Below is a small trained network, with its code and all its weights. Each question gives an input and a class and asks what happens when units are switched off, that is, made to give their printed mean instead of their output.

import numpy as np


def w(rows, s, z=0):
    codes = np.array(rows[::2]) - 128.0
    scale = np.full(codes.shape[1], s)
    scale[-1] = z or s
    return codes * scale


def norm(h):
    return h / np.sqrt((h * h).mean(-1, keepdims=True) + 1e-5)


def f(y):
    return y / 2 * (1 + np.tanh(0.7978845608 * (y + 0.044715 * y**3)))


def log_softmax(a):
    a = a - a.max(-1, keepdims=True)
    return a - np.log(np.exp(a).sum(-1, keepdims=True))


def net(x, mask):
    res = np.array(x, float).reshape(1, 4) / 4 @ E
    u = 0
    for l in range(3):
        y = f(norm(res) @ A[l][:, :-1].T + A[l][:, -1])
        res = res + np.where(mask[u : u + 10], y, B[l][:, -1]) @ B[l][:, :-1]
        u += 10
    return log_softmax(norm(res)[-1] @ U[:, :-1].T + U[:, -1])


A, B = {}, {}
E = w([
[230,103,140],'x0',
[95,76,99],'x1',
[107,182,232],'x2',
[122,4,127],'x3',
],0.004)
A[0] = w([
[153,118,149,59],'L0N1',
[60,128,129,205],'L0N2',
[82,206,170,53],'L0N3',
[90,183,78,84],'L0N4',
[120,119,137,226],'L0N5',
[83,106,86,24],'L0N6',
[148,255,157,72],'L0N7',
[125,96,65,113],'L0N8',
[166,179,93,160],'L0N9',
[157,147,168,3],'L0N10',
],0.0095,0.0018)
B[0] = w([
[174,120,147,120],'L0N1',
[13,160,238,187],'L0N2',
[148,82,3,208],'L0N3',
[70,156,158,170],'L0N4',
[56,66,146,154],'L0N5',
[135,189,88,144],'L0N6',
[134,175,155,255],'L0N7',
[101,110,82,169],'L0N8',
[144,53,180,172],'L0N9',
[144,162,79,128],'L0N10',
],0.0044,0.0041)
A[1] = w([
[107,87,10,173],'L1N1',
[198,201,163,201],'L1N2',
[137,73,113,214],'L1N3',
[94,220,148,101],'L1N4',
[131,106,119,174],'L1N5',
[237,172,56,45],'L1N6',
[217,118,179,165],'L1N7',
[86,126,177,162],'L1N8',
[228,184,150,254],'L1N9',
[129,202,169,88],'L1N10',
],0.011,0.0025)
B[1] = w([
[186,119,177,230],'L1N1',
[123,56,116,235],'L1N2',
[187,165,146,177],'L1N3',
[122,104,58,240],'L1N4',
[177,138,137,144],'L1N5',
[103,122,177,198],'L1N6',
[76,99,196,209],'L1N7',
[156,163,153,187],'L1N8',
[51,2,120,254],'L1N9',
[179,66,67,198],'L1N10',
],0.0079,0.0045)
A[2] = w([
[130,151,153,118],'L2N1',
[96,105,146,189],'L2N2',
[100,137,169,84],'L2N3',
[89,72,177,80],'L2N4',
[245,105,117,193],'L2N5',
[95,151,114,62],'L2N6',
[156,94,159,84],'L2N7',
[163,156,71,4],'L2N8',
[80,143,94,237],'L2N9',
[113,230,90,100],'L2N10',
],0.011,0.002)
B[2] = w([
[119,104,161,123],'L2N1',
[209,248,39,208],'L2N2',
[126,146,82,147],'L2N3',
[87,178,95,252],'L2N4',
[254,193,57,253],'L2N5',
[70,166,90,136],'L2N6',
[126,143,135,186],'L2N7',
[45,164,110,123],'L2N8',
[137,172,100,231],'L2N9',
[128,181,148,200],'L2N10',
],0.007,0.0032)
U = w([
[239,136,131,189],'0',
[86,212,90,182],'1',
[117,75,26,73],'2',
[134,180,253,2],'3',
[94,52,167,176],'4',
],0.016,0.0066)

Each question gives the input, the list of numbers given to net, and the class t.
The units are the neurons (one row each of A and B). Each row of codes is followed by its name. A weight is (code - 128) times the scale printed after its matrix; where a second scale follows, it is the last column's (A, B and U).
mask holds one flag per neuron, layer by layer. A switched-off neuron (its flag False) gives its mean, the last column of its row in B, instead of its output. The means were averaged over made-up inputs and are rounded, as every weight is.
A unit's drop is (log p(t) with every unit on - log p(t) with that unit switched off) / (log p(t) with every unit on - log p(t) with every unit switched off).
The circuit of an input: a set's keep is (log p(t) with only the set's units on - log p(t) with every unit switched off) / (log p(t) with every unit on - log p(t) with every unit switched off). Starting from the 12 units with the biggest drops (on a tie, the unit counted first), units are removed one at a time, each time the one whose removal leaves the highest keep (on an exact tie, the one counted first), for as long as the keep stays at least 0.8.
circuit, biggest first: the units of the circuit, biggest drop first
unit that matters most: the unit with the biggest drop
k most important neurons: the k neurons with the biggest drops, biggest first
top k neurons in layer l: the k neurons of layer l with the biggest drops, biggest first
drop of u: that unit's drop, to one decimal
input [-1,0,5,8], class 3: circuit, biggest first -> L1N9, L1N10
input [6,4,-5,-5], class 4: circuit, biggest first -> L1N6, L1N9
input [-7,-8,7,-6], class 2: circuit, biggest first -> L1N10, L1N4, L0N3
input [1,2,3,4], class 3: unit that matters most -> L0N3
input [0,7,-5,-8], class 1: circuit, biggest first -> L1N9, L2N8
input [-3,2,6,-6], class 2: circuit, biggest first -> L1N10, L1N4
input [-1,-7,-1,5], class 0: 3 most important neurons -> L0N7, L1N3, L0N2
input [-4,2,-3,3], class 1: 2 most important neurons -> L0N2, L0N3
input [1,3,4,8], class 3: top 3 neurons in layer 1 -> L1N10, L1N4, L1N2
input [-5,7,-2,8], class 0: top 3 neurons in layer 1 -> L1N7, L1N1, L1N9
input [-4,8,-5,3], class 0: 2 most important neurons -> L1N1, L1N9
input [2,6,5,5], class 3: 2 most important neurons -> L0N3, L1N10
input [-7,-8,3,-5], class 2: 2 most important neurons -> L1N10, L1N4
input [8,-3,3,-7], class 4: circuit, biggest first -> L1N9
input [-1,2,0,-6], class 2: 2 most important neurons -> L0N7, L1N10
input [8,-7,-5,-8], class 4: drop of L1N9 -> 0.1
input [1,-8,4,4], class 4: drop of L1N7 -> 0.1
input [1,-2,0,-4], class 2: drop of L0N7 -> 0.4
